Below are the code and all the weights of a small trained network. Each question names an input and a class and asks about switching units off, where a switched-off unit gives its printed mean instead of its output.

import numpy as np


def w(rows, s, z=0):
    codes = np.array(rows[::2]) - 128.0
    scale = np.full(codes.shape[1], s)
    scale[-1] = z or s
    return codes * scale


def norm(h):
    return h / np.sqrt((h * h).mean(-1, keepdims=True) + 1e-5)


def f(y):
    return np.maximum(y, 0)


def log_softmax(a):
    a = a - a.max(-1, keepdims=True)
    return a - np.log(np.exp(a).sum(-1, keepdims=True))


def net(x, mask):
    res = np.array(x, float).reshape(1, 7) / 4 @ E
    u = 0
    for l in range(2):
        y = f(norm(res) @ A[l][:, :-1].T + A[l][:, -1])
        res = res + np.where(mask[u : u + 9], y, B[l][:, -1]) @ B[l][:, :-1]
        u += 9
    return log_softmax(norm(res)[-1] @ U[:, :-1].T + U[:, -1])


A, B = {}, {}
E = w([
[107,1,151,100,58,196,116,160,94,80,96],'x0',
[164,138,154,120,130,155,108,115,129,119,121],'x1',
[169,91,58,73,123,103,96,97,124,144,102],'x2',
[126,127,143,127,129,125,144,107,89,147,98],'x3',
[114,81,157,157,173,83,100,47,141,54,139],'x4',
[97,152,140,173,99,95,58,152,139,149,56],'x5',
[136,115,145,139,153,111,110,147,105,143,152],'x6',
],0.011)
A[0] = w([
[70,125,139,170,87,153,11,187,145,169,32,4],'L0N1',
[107,71,157,157,110,128,110,76,119,69,141,17],'L0N2',
[57,172,236,176,90,207,189,165,120,103,159,16],'L0N3',
[159,116,111,131,53,216,126,227,106,186,124,49],'L0N4',
[136,66,122,74,164,222,221,116,117,145,205,16],'L0N5',
[168,71,37,36,97,126,78,104,112,178,104,99],'L0N6',
[117,112,139,117,118,135,143,106,112,138,82,115],'L0N7',
[119,17,144,101,91,202,157,196,119,133,94,98],'L0N8',
[142,183,98,102,143,133,147,162,112,168,133,121],'L0N9',
],0.012,0.0028)
B[0] = w([
[174,158,154,133,40,48,165,125,96,65,93,238],'L0N1',
[52,93,150,151,173,124,158,122,154,135,93,191],'L0N2',
[218,69,19,132,219,93,89,214,145,156,113,226],'L0N3',
[31,83,193,68,184,116,195,114,137,139,80,231],'L0N4',
[147,169,169,151,25,5,153,138,95,70,52,220],'L0N5',
[179,87,77,172,221,93,119,228,142,144,116,224],'L0N6',
[125,153,120,113,136,119,101,143,161,115,211,159],'L0N7',
[146,150,114,143,95,225,73,113,129,133,226,254],'L0N8',
[113,151,139,86,146,151,171,82,154,117,113,180],'L0N9',
],0.013,0.012)
A[1] = w([
[88,55,176,99,131,82,143,161,124,94,79,102],'L1N1',
[154,165,131,123,36,69,117,106,101,96,106,1],'L1N2',
[154,95,151,71,124,104,214,119,86,91,178,108],'L1N3',
[36,52,151,165,184,126,94,40,175,79,101,110],'L1N4',
[85,75,128,105,68,218,70,129,122,102,214,61],'L1N5',
[123,249,98,123,169,155,146,31,175,181,159,169],'L1N6',
[123,152,125,144,158,103,138,133,110,152,101,180],'L1N7',
[125,155,90,74,139,140,164,111,154,125,87,165],'L1N8',
[59,137,165,75,126,178,162,160,127,188,108,88],'L1N9',
],0.014,0.0012)
B[1] = w([
[129,179,108,150,150,156,110,60,119,174,176,249],'L1N1',
[122,136,146,138,79,90,172,147,116,62,146,202],'L1N2',
[89,152,154,142,67,110,105,125,163,88,59,189],'L1N3',
[111,158,155,6,140,169,207,139,145,161,100,186],'L1N4',
[124,189,124,200,100,137,46,80,65,216,159,167],'L1N5',
[120,135,116,183,85,156,70,127,68,189,149,179],'L1N6',
[121,20,126,121,60,229,104,137,145,54,160,178],'L1N7',
[103,115,187,119,153,153,91,98,104,137,174,168],'L1N8',
[118,130,123,74,187,141,176,40,172,113,143,155],'L1N9',
],0.013,0.015)
U = w([
[128,155,158,157,66,52,154,139,140,33,107,79],'0',
[110,147,120,183,127,195,38,116,104,192,196,217],'1',
[65,138,159,31,225,173,189,78,187,159,113,25],'2',
[188,49,62,151,254,104,104,221,177,129,106,250],'3',
],0.011,0.00023)

Each question gives the input, the list of numbers given to net, and the class t.
The units are the neurons (one row each of A and B). Each row of codes is followed by its name. A weight is (code - 128) times the scale printed after its matrix; where a second scale follows, it is the last column's (A, B and U).
mask holds one flag per neuron, layer by layer. A switched-off neuron (its flag False) gives its mean, the last column of its row in B, instead of its output. The means were averaged over made-up inputs and are rounded, as every weight is.
A unit's drop is (log p(t) with every unit on - log p(t) with that unit switched off) / (log p(t) with every unit on - log p(t) with every unit switched off).
The circuit of an input: a set's keep is (log p(t) with only the set's units on - log p(t) with every unit switched off) / (log p(t) with every unit on - log p(t) with every unit switched off). Starting from the 12 units with the biggest drops (on a tie, the unit counted first), units are removed one at a time, each time the one whose removal leaves the highest keep (on an exact tie, the one counted first), for as long as the keep stays at least 0.8.
circuit, biggest first: the units of the circuit, biggest drop first
unit that matters most: the unit with the biggest drop
top k neurons: the k neurons with the biggest drops, biggest first
top k neurons in layer l: the k neurons of layer l with the biggest drops, biggest first
input [-8,-3,-2,6,1,-5,-5], class 1: top 2 neurons in layer 0 => [L0N1; L0N4]
input [-4,-4,-5,-6,-3,4,-5], class 3: unit that matters most => L0N3
input [4,-6,6,-7,-6,-6,-1], class 0: top 3 neurons in layer 0 => [L0N5; L0N3; L0N2]
input [6,-3,-5,4,6,2,0], class 1: top 2 neurons => [L0N8; L1N5]
input [-7,-2,4,-1,-1,6,-7], class 1: top 2 neurons => [L0N5; L1N6]
input [-6,-3,1,7,8,2,-3], class 2: top 2 neurons in layer 0 => [L0N8; L0N1]
input [-5,-7,-5,-5,7,-1,-4], class 2: top 2 neurons => [L1N4; L0N8]
input [3,2,-5,0,-7,-7,0], class 0: top 2 neurons in layer 0 => [L0N5; L0N2]
input [-3,-3,5,-4,-2,4,-7], class 3: top 2 neurons in layer 0 => [L0N6; L0N5]
input [-4,1,3,0,-1,2,-4], class 1: top 2 neurons => [L0N3; L0N5]
input [1,-3,3,-7,-7,-6,-1], class 2: top 2 neurons => [L0N4; L0N1]
input [-4,6,8,-7,-5,-7,-1], class 3: top 2 neurons => [L0N6; L0N1]
input [5,4,-6,-1,5,5,1], class 3: top 3 neurons in layer 0 => [L0N3; L0N4; L0N5]
input [-4,2,-6,4,-7,-5,5], class 2: unit that matters most => L0N9
input [5,6,-2,-5,-7,6,-8], class 2: top 2 neurons => [L0N4; L0N5]
input [-7,-7,-4,0,3,1,-4], class 1: top 3 neurons => [L1N6; L0N4; L0N5]
input [-7,5,-1,-1,1,-1,-2], class 1: top 4 neurons => [L0N4; L1N6; L0N1; L0N5]
input [1,0,-7,-5,7,3,-8], class 2: top 3 neurons => [L0N2; L1N4; L0N6]
input [6,5,-7,-7,-2,-4,-3], class 3: top 2 neurons in layer 0 => [L0N3; L0N5]
input [-2,-7,-7,5,-5,-6,3], class 3: top 2 neurons => [L0N3; L0N1]
input [-1,6,6,1,-5,-1,-2], class 3: top 2 neurons in layer 0 => [L0N6; L0N2]
input [-5,0,-4,-2,-2,-8,8], class 0: circuit, biggest first => [L0N5]
input [-6,7,4,-7,-8,4,-8], class 2: top 3 neurons => [L0N8; L0N4; L1N9]
input [7,3,7,-3,0,-1,-7], class 1: top 2 neurons => [L0N8; L0N3]
input [4,8,6,-8,1,-4,4], class 3: top 2 neurons in layer 0 => [L0N6; L0N1]
input [-3,6,-7,3,7,1,-2], class 2: top 3 neurons in layer 0 => [L0N6; L0N2; L0N1]
input [-1,4,5,-8,3,-6,8], class 0: top 2 neurons => [L0N5; L0N3]
input [6,7,-1,4,-8,-4,3], class 2: circuit, biggest first => [L0N4]
input [7,5,6,-8,1,2,-5], class 1: top 3 neurons => [L0N8; L1N5; L0N3]
input [-5,5,8,-2,-1,0,6], class 3: top 2 neurons in layer 0 => [L0N6; L0N8]
